-1.277 -6.343 -2.487  2.310 -3.962  3.910  2.892  0.947 -0.863
-3.564  1.355  1.519 -2.243 -2.626  5.846  1.034  2.196  7.433
|
-0.863  0.947  2.892  3.910 -3.962  2.310 -2.487 -6.343 -1.277
 7.433  2.196  1.034  5.846 -2.626 -2.243  1.519  1.355 -3.564

-4.341  3.009  1.943 -1.922  1.033  2.972 -5.812  4.020
-0.772  0.540  1.201 -3.105  1.725  4.039 -8.474 -1.387
-2.029  5.846  1.953 -1.611  4.586 -0.456 -3.544  1.754
|
 4.020 -5.812  2.972  1.033 -1.922  1.943  3.009 -4.341
-1.387 -8.474  4.039  1.725 -3.105  1.201  0.540 -0.772
 1.754 -3.544 -0.456  4.586 -1.611  1.953  5.846 -2.029

 1.099 -5.882 -1.918 -3.033 -2.049 -2.085 -1.714 -0.823 -0.154  2.013
-6.381  6.286  2.676  4.857  3.903  4.851  5.301  5.632  5.375  4.409
 1.836 -0.636 -0.175 -2.503 -0.603 -1.766 -1.367 -0.163 -1.279 -1.641
-0.399  1.784  6.368  0.706  3.268  0.315 -0.788  0.087 -3.294 -3.375
 1.735  8.346  3.690  4.879  1.368  1.133 -0.662 -3.192 -2.179 -4.628
 3.377 -3.985 -0.935 -0.994 -0.781 -1.612 -3.459 -2.471 -3.912 -1.334
|
 2.013 -0.154 -0.823 -1.714 -2.085 -2.049 -3.033 -1.918 -5.882  1.099
 4.409  5.375  5.632  5.301  4.851  3.903  4.857  2.676  6.286 -6.381
-1.641 -1.279 -0.163 -1.367 -1.766 -0.603 -2.503 -0.175 -0.636  1.836
-3.375 -3.294  0.087 -0.788  0.315  3.268  0.706  6.368  1.784 -0.399
-4.628 -2.179 -3.192 -0.662  1.133  1.368  4.879  3.690  8.346  1.735
-1.334 -3.912 -2.471 -3.459 -1.612 -0.781 -0.994 -0.935 -3.985  3.377

-0.778  0.517  1.289 -2.719 -2.339 -1.743 -0.399  1.367 -0.168 -1.066  1.519 -2.615 -0.415  0.676 -3.894 -0.220
 1.409  2.404  1.454 -4.220 -0.421  1.425 -2.475 -1.091  1.659  1.159  0.024 -1.203 -3.716 -1.683 -3.178  1.389
 1.456 -1.001  0.345 -2.401  0.403  1.670 -2.064  0.088 -0.976  2.775  0.915 -1.220 -1.903  0.358 -3.153  1.118
 2.128 -1.114 -1.160 -0.958  2.241  3.207 -2.133  1.538 -1.157  3.104 -1.780  0.092 -1.466  0.318 -2.227  2.384
-1.567 -3.913  2.330  1.073 -2.094 -6.170  1.463  2.601 -4.460  0.899 -0.234 -1.742  4.945  7.441 -5.509 -2.266
 1.577  4.078  2.781 -0.530 -0.315 -0.851 -5.486 -0.776  2.975  0.189 -1.274 -0.871 -5.358 -1.526 -2.410  0.799
|
-0.220 -3.894  0.676 -0.415 -2.615  1.519 -1.066 -0.168  1.367 -0.399 -1.743 -2.339 -2.719  1.289  0.517 -0.778
 1.389 -3.178 -1.683 -3.716 -1.203  0.024  1.159  1.659 -1.091 -2.475  1.425 -0.421 -4.220  1.454  2.404  1.409
 1.118 -3.153  0.358 -1.903 -1.220  0.915  2.775 -0.976  0.088 -2.064  1.670  0.403 -2.401  0.345 -1.001  1.456
 2.384 -2.227  0.318 -1.466  0.092 -1.780  3.104 -1.157  1.538 -2.133  3.207  2.241 -0.958 -1.160 -1.114  2.128
-2.266 -5.509  7.441  4.945 -1.742 -0.234  0.899 -4.460  2.601  1.463 -6.170 -2.094  1.073  2.330 -3.913 -1.567
 0.799 -2.410 -1.526 -5.358 -0.871 -1.274  0.189  2.975 -0.776 -5.486 -0.851 -0.315 -0.530  2.781  4.078  1.577

-2.846  5.258  0.968  2.913  0.087  3.275  1.444 -3.133 -3.709 -2.346 -2.616  0.779 -1.022
-1.153  4.878 -4.480 -4.161 -0.917  1.721  2.971 -1.254  1.605 -0.230 -1.556 -4.758 -5.205
-0.249  2.063 -1.371  1.103  2.323  2.105 -0.108 -1.588 -0.745 -1.111 -6.228 -2.536  1.074
 0.102 -4.054 -2.785 -2.104  0.338 -1.538 -0.460  1.225  2.689  2.018  3.963  0.848 -1.077
-1.964 -1.499 -3.613  1.405 -0.220  5.269  0.349 -2.717  0.854 -0.239 -2.153 -2.199 -1.503
-2.463  5.099  1.022  0.195 -2.832  2.782  2.542 -2.156 -2.656 -1.507  1.694 -0.054 -3.882
-2.298  3.131  2.337  1.419 -3.773 -1.105  3.087  1.152  2.441  0.758  3.205  3.353 -0.133
|
-1.022  0.779 -2.616 -2.346 -3.709 -3.133  1.444  3.275  0.087  2.913  0.968  5.258 -2.846
-5.205 -4.758 -1.556 -0.230  1.605 -1.254  2.971  1.721 -0.917 -4.161 -4.480  4.878 -1.153
 1.074 -2.536 -6.228 -1.111 -0.745 -1.588 -0.108  2.105  2.323  1.103 -1.371  2.063 -0.249
-1.077  0.848  3.963  2.018  2.689  1.225 -0.460 -1.538  0.338 -2.104 -2.785 -4.054  0.102
-1.503 -2.199 -2.153 -0.239  0.854 -2.717  0.349  5.269 -0.220  1.405 -3.613 -1.499 -1.964
-3.882 -0.054  1.694 -1.507 -2.656 -2.156  2.542  2.782 -2.832  0.195  1.022  5.099 -2.463
-0.133  3.353  3.205  0.758  2.441  1.152  3.087 -1.105 -3.773  1.419  2.337  3.131 -2.298

-0.726 -0.186  6.079  6.916
-7.040 -1.839  1.991  3.153
-1.238 -1.843 -6.057  5.900
-1.700 -5.926  7.798  5.212
 1.194  5.376 -5.545 -2.240
-3.369  7.603 -3.481 -4.609
-6.358  0.966 -1.629  4.726
-1.112  4.656 -6.912  1.775
 5.954 -2.251 -4.598  7.958
|
 6.916  6.079 -0.186 -0.726
 3.153  1.991 -1.839 -7.040
 5.900 -6.057 -1.843 -1.238
 5.212  7.798 -5.926 -1.700
-2.240 -5.545  5.376  1.194
-4.609 -3.481  7.603 -3.369
 4.726 -1.629  0.966 -6.358
 1.775 -6.912  4.656 -1.112
 7.958 -4.598 -2.251  5.954

-1.322  1.139  2.128 -0.500  3.617 -1.065 -1.503 -1.085 -7.621 -0.525 -4.950  6.042
-0.691 -0.331  0.168 -1.430 -0.335  0.784 -1.147  0.895  0.974 -2.517  0.849 -5.919
|
 6.042 -4.950 -0.525 -7.621 -1.085 -1.503 -1.065  3.617 -0.500  2.128  1.139 -1.322
-5.919  0.849 -2.517  0.974  0.895 -1.147  0.784 -0.335 -1.430  0.168 -0.331 -0.691
